In the rows, zero is written as 508.

Each walk starts at a row, and each symbol moves it to the next unit.
Answer with the unit's row; about right is enough.
start [ 552  492  623  691  454  560  488  501  931  541  409  649  574  584]
p	[ 538  672  334  613  370  454  438  558  917  486  563  655  353  433]
x	[ 510  716  292  292  612  406  566  514  406  468  533  688  289  418]
x	[ 516  633  375  618  336  478  455  550  901  575  567  620  387  403]
p	[ 446  684  681  440  282  537  632  509  357  427  490  473  200  642]
p	[ 537  568  386  338  549  546  483  494   70  566  453  348  462  417]
p	[ 541  332  571  334  676  468  421  516  101  521  581  353  644  585]
p	[ 485  247  365  545  754  544  628  515  668  442  497  548  793  411]
x	[ 473  257  358  469  273  546  417  549  566  606  532  592  820  363]
p	[ 495  293  605  663  419  424  579  490  582  510  544  283  782  656]
p	[ 483  589  374  810  700  600  577  556  626  446  441  184  378  422]
x	[ 506  567  474  341  533  538  477  496   17  539  461  346  439  398]
x	[ 471  605  356  812  700  594  595  520  654  481  411  233  374  423]
p	[ 470  710  688  542  781  501  371  517  497  607  545  455  213  644]
p	[ 487  704  276  274  610  408  585  484  363  499  606  756  224  385]
x	[ 509  642  430  642  348  439  473  543  917  516  535  638  350  447]
start [ 542  377  585  355  651  442  461  501   98  510  623  353  714  621]
x	[ 527  319  610  735  437  405  507  505  622  431  574  296  780  659]
p	[ 483  564  437  787  675  612  602  515  593  458  402  215  429  336]
x	[ 520  513  430  356  560  548  468  479   65  562  451  320  434  431]
p	[ 542  389  610  345  714  433  466  490   94  533  578  373  647  618]
x	[ 516  254  639  710  386  425  610  495  618  484  607  328  750  653]
x	[ 483  402  601  367  649  491  490  532  140  534  576  361  683  570]
x	[ 555  288  646  712  418  413  613  482  616  496  572  296  771  636]
p	[ 523  570  370  788  722  579  568  534  602  431  447  182  375  379]
x	[ 501  532  439  358  506  529  418  501   59  513  467  373  448  415]
p	[ 531  364  613  368  660  438  467  506  114  539  576  378  680  602]
x	[ 525  281  647  697  390  383  526  493  612  469  623  314  785  661]
x	[ 521  370  578  385  673  406  471  525  136  483  605  336  692  560]
x	[ 520  332  632  666  357  408  492  494  655  442  615  290  777  663]
x	[ 517  375  611  412  674  449  470  517  130  523  590  309  688  565]
p	[ 511  253  392  564  749  531  636  528  702  432  485  596  814  378]
start [ 499  282  376  416  248  524  367  511  544  597  493  610  849  391]
x	[ 455  256  355  571  763  542  603  526  679  399  485  508  768  378]
x	[ 496  275  315  441  269  548  403  477  509  633  510  607  759  376]
p	[ 539  296  637  712  421  412  582  479  648  501  652  355  785  630]
x	[ 538  370  574  346  720  477  461  511  137  513  580  397  674  605]
x	[ 545  334  687  693  425  443  553  496  579  433  619  290  780  672]
p	[ 520  558  384  798  678  598  583  481  583  482  426  214  403  387]
p	[ 450  733  690  600  762  553  374  531  525  561  494  416  195  624]
p	[ 523  752  307  317  582  417  577  483  443  448  610  676  267  412]
x	[ 505  637  374  616  343  427  471  502  873  512  567  674  317  441]
p	[ 535  732  663  434  270  510  605  543  326  472  489  472  208  614]
x	[ 520  741  631  555  770  519  407  478  486  585  515  435  226  624]
p	[ 506  715  299  274  619  432  555  533  408  512  642  697  294  371]
p	[ 550  495  747  278  291  596  570  541  434  438  430  779  604  635]
p	[ 495  251  391  487  259  539  402  504  515  583  501  594  820  358]
x	[ 490  265  374  582  689  492  588  505  615  395  463  556  813  403]
start [ 545  670  296  284  617  438  545  498  419  464  571  682  270  403]
p	[ 563  446  701  282  349  589  614  534  450  464  447  839  638  663]
p	[ 496  239  364  458  269  527  379  508  554  564  521  601  808  384]
x	[ 474  311  359  527  725  489  631  490  679  434  491  531  803  407]
x	[ 517  313  356  485  257  546  402  493  492  590  488  625  807  418]
p	[ 539  282  670  690  357  468  533  499  610  488  595  271  793  639]
x	[ 508  413  623  344  674  438  487  517  126  551  574  353  630  574]
x	[ 560  282  610  682  394  444  587  470  590  453  603  298  769  637]
p	[ 548  562  368  788  702  563  580  486  640  513  448  230  424  400]
p	[ 524  758  679  578  784  546  437  512  466  597  527  441  202  613]
p	[ 496  723  278  270  638  438  585  513  418  456  579  686  308  399]
p	[ 510  434  702  298  342  502  567  566  433  472  423  789  675  615]
x	[ 523  494  666  669  505  552  462  498  983  547  431  631  566  641]
x	[ 519  439  762  288  302  609  621  506  413  382  413  775  606  605]
p	[ 481  295  285  493  260  522  390  440  491  593  489  593  856  355]
p	[ 516  337  687  678  363  472  555  468  637  469  601  282  762  613]
start [ 464  602  362  822  670  572  587  519  612  470  422  242  408  343]
x	[ 547  565  429  396  520  516  451  519   67  542  455  349  469  445]
x	[ 466  547  400  850  702  603  561  510  590  457  443  221  405  399]
p	[ 478  764  701  611  750  525  402  529  506  579  472  394  205  620]
x	[ 466  767  665  442  272  458  632  492  371  433  482  463  204  663]
p	[ 550  519  443  345  530  527  494  485   22  544  452  353  442  416]
x	[ 545  578  373  767  701  616  588  501  557  447  429  239  429  369]
x	[ 472  553  390  316  577  540  459  465   17  521  447  346  479  443]
x	[ 524  560  357  789  680  608  575  545  589  485  431  174  412  378]
x	[ 521  560  457  390  521  555  515  529   20  544  448  343  474  411]
x	[ 544  523  401  790  736  602  570  507  589  470  412  215  433  370]
p	[ 534  751  669  518  766  526  402  525  467  556  496  393  241  644]
p	[ 537  691  269  243  613  411  543  494  402  501  558  675  284  371]
p	[ 503  452  752  254  309  582  550  470  435  441  389  848  597  650]
p	[ 518  288  373  446  229  520  400  463  502  603  478  629  837  378]
p	[ 476  287  652  686  401  394  572  522  636  470  593  290  746  646]
start [ 499  367  588  373  639  449  469  539   95  517  567  397  651  600]
x	[ 549  292  673  645  400  386  568  517  599  455  614  341  776  684]
x	[ 554  378  614  351  714  450  468  503  134  525  624  325  653  631]
x	[ 532  273  647  709  368  405  585  474  646  503  588  259  746  645]
x	[ 511  364  579  385  694  450  507  503   98  540  620  343  673  595]
x	[ 492  333  618  748  426  422  556  508  649  458  528  288  770  633]
p	[ 532  592  409  862  673  595  575  542  615  434  441  186  391  366]
p	[ 478  734  713  549  736  523  416  528  479  594  501  408  163  631]
x	[ 493  740  663  459  323  539  626  505  345  432  455  450  155  653]
x	[ 462  781  701  570  763  502  396  523  495  577  478  445  241  604]
x	[ 427  733  659  430  285  501  571  486  382  411  517  473  186  586]
p	[ 540  567  424  346  494  563  450  481   31  510  449  372  444  435]
x	[ 529  542  404  771  698  547  560  489  605  470  472  250  429  420]
p	[ 518  718  687  595  757  495  371  464  520  608  507  438  212  623]
p	[ 552  751  218  283  597  427  554  490  436  439  554  699  294  387]
x	[ 551  620  338  605  344  414  508  446  866  515  606  647  325  446]
start [ 485  679  309  269  622  398  565  477  413  510  589  704  271  389]
p	[ 493  387  688  225  367  603  597  542  386  444  454  790  542  582]
p	[ 505  242  302  450  257  525  370  489  504  587  509  607  795  394]
x	[ 494  256  397  628  726  522  634  540  642  432  498  493  799  426]
p	[ 512  444  614  684  478  586  485  507  944  536  444  660  575  598]
x	[ 490  451  705  268  320  569  596  462  434  437  448  795  596  641]
p	[ 493  314  358  434  253  532  412  549  538  503  520  600  831  416]
x	[ 492  269  379  548  671  537  635  539  619  440  478  550  792  415]
p	[ 500  465  614  683  472  536  503  482  967  563  445  665  589  587]
x	[ 456  446  735  301  349  573  602  551  405  449  428  760  615  607]
p	[ 520  256  352  462  219  577  405  553  543  562  493  577  825  407]
x	[ 483  258  365  577  727  526  628  497  648  441  511  552  803  362]
x	[ 541  287  360  418  254  524  413  513  537  617  533  609  826  414]
x	[ 506  254  355  570  667  518  623  513  623  424  509  529  826  404]
p	[ 497  525  625  677  476  535  436  478  966  515  467  627  605  541]
x	[ 557  436  720  274  317  588  602  565  394  494  399  817  648  625]
start [ 493  733  660  586  769  522  401  474  510  592  494  405  223  604]
p	[ 493  693  315  258  616  417  564  482  417  464  563  694  285  368]
p	[ 512  438  700  250  309  602  585  494  408  461  401  796  588  671]
x	[ 540  473  624  683  516  551  467  462  940  595  425  704  542  609]
x	[ 520  447  724  222  325  620  575  547  386  448  435  785  666  629]
p	[ 508  246  345  478  277  506  410  536  530  611  472  589  822  400]
p	[ 502  288  671  677  390  418  611  456  622  444  600  280  814  640]
x	[ 481  371  615  333  680  435  476  539  100  543  583  335  653  624]
p	[ 486  283  328  562  726  482  584  496  670  427  544  512  815  412]
x	[ 513  276  388  494  264  514  383  560  529  578  528  547  817  372]
x	[ 501  254  340  561  684  531  589  510  644  416  515  564  826  416]
p	[ 501  491  665  668  513  558  464  496  956  494  456  614  525  561]
x	[ 515  457  706  252  330  557  635  521  402  481  439  799  618  654]
x	[ 506  486  659  659  500  558  413  501  946  540  429  661  558  573]
p	[ 513  626  406  596  330  483  514  522  882  547  592  702  373  411]
x	[ 543  697  333  262  592  434  546  504  444  462  585  689  256  391]
start [ 505  437  691  278  310  544  639  550  411  425  412  787  642  665]
x	[ 498  466  647  679  518  560  487  515  974  534  412  669  544  544]
x	[ 504  481  752  236  282  552  612  536  401  432  445  816  607  614]
x	[ 519  499  617  677  465  543  446  470  961  483  473  625  563  623]
p	[ 513  627  371  655  353  440  468  508  878  523  585  643  357  442]
p	[ 502  760  674  438  291  523  650  467  352  444  505  504  213  606]
x	[ 476  745  653  580  767  495  410  505  487  553  458  447  205  610]
p	[ 467  736  247  311  594  437  550  486  377  466  641  695  283  349]
p	[ 505  464  710  280  285  583  593  520  410  468  435  796  626  619]
p	[ 507  255  376  409  262  547  350  503  535  603  482  562  817  386]
p	[ 530  269  691  668  370  421  586  481  635  484  582  309  796  656]
x	[ 520  346  614  348  669  383  476  554  136  487  525  395  666  583]
p	[ 515  208  369  525  752  525  612  462  653  439  487  516  775  370]
p	[ 504  446  641  649  465  560  454  502  973  536  493  673  536  582]
p	[ 544  622  371  610  348  457  494  503  894  483  589  670  393  415]
x	[ 528  654  344  269  599  429  547  471  399  434  585  700  304  389]
start [ 506  757  717  454  300  535  639  502  359  438  498  434  167  615]
p	[ 487  509  432  326  516  532  471  508   79  504  461  316  448  452]
x	[ 495  582  361  797  671  600  612  530  640  483  463  231  394  393]
p	[ 506  723  660  556  769  519  356  510  537  609  501  432  220  592]
x	[ 512  752  676  452  289  528  630  514  358  431  466  486  198  581]
p	[ 500  558  401  394  531  511  441  501   39  552  492  352  477  490]
x	[ 497  557  356  827  711  572  623  500  615  502  401  266  405  365]
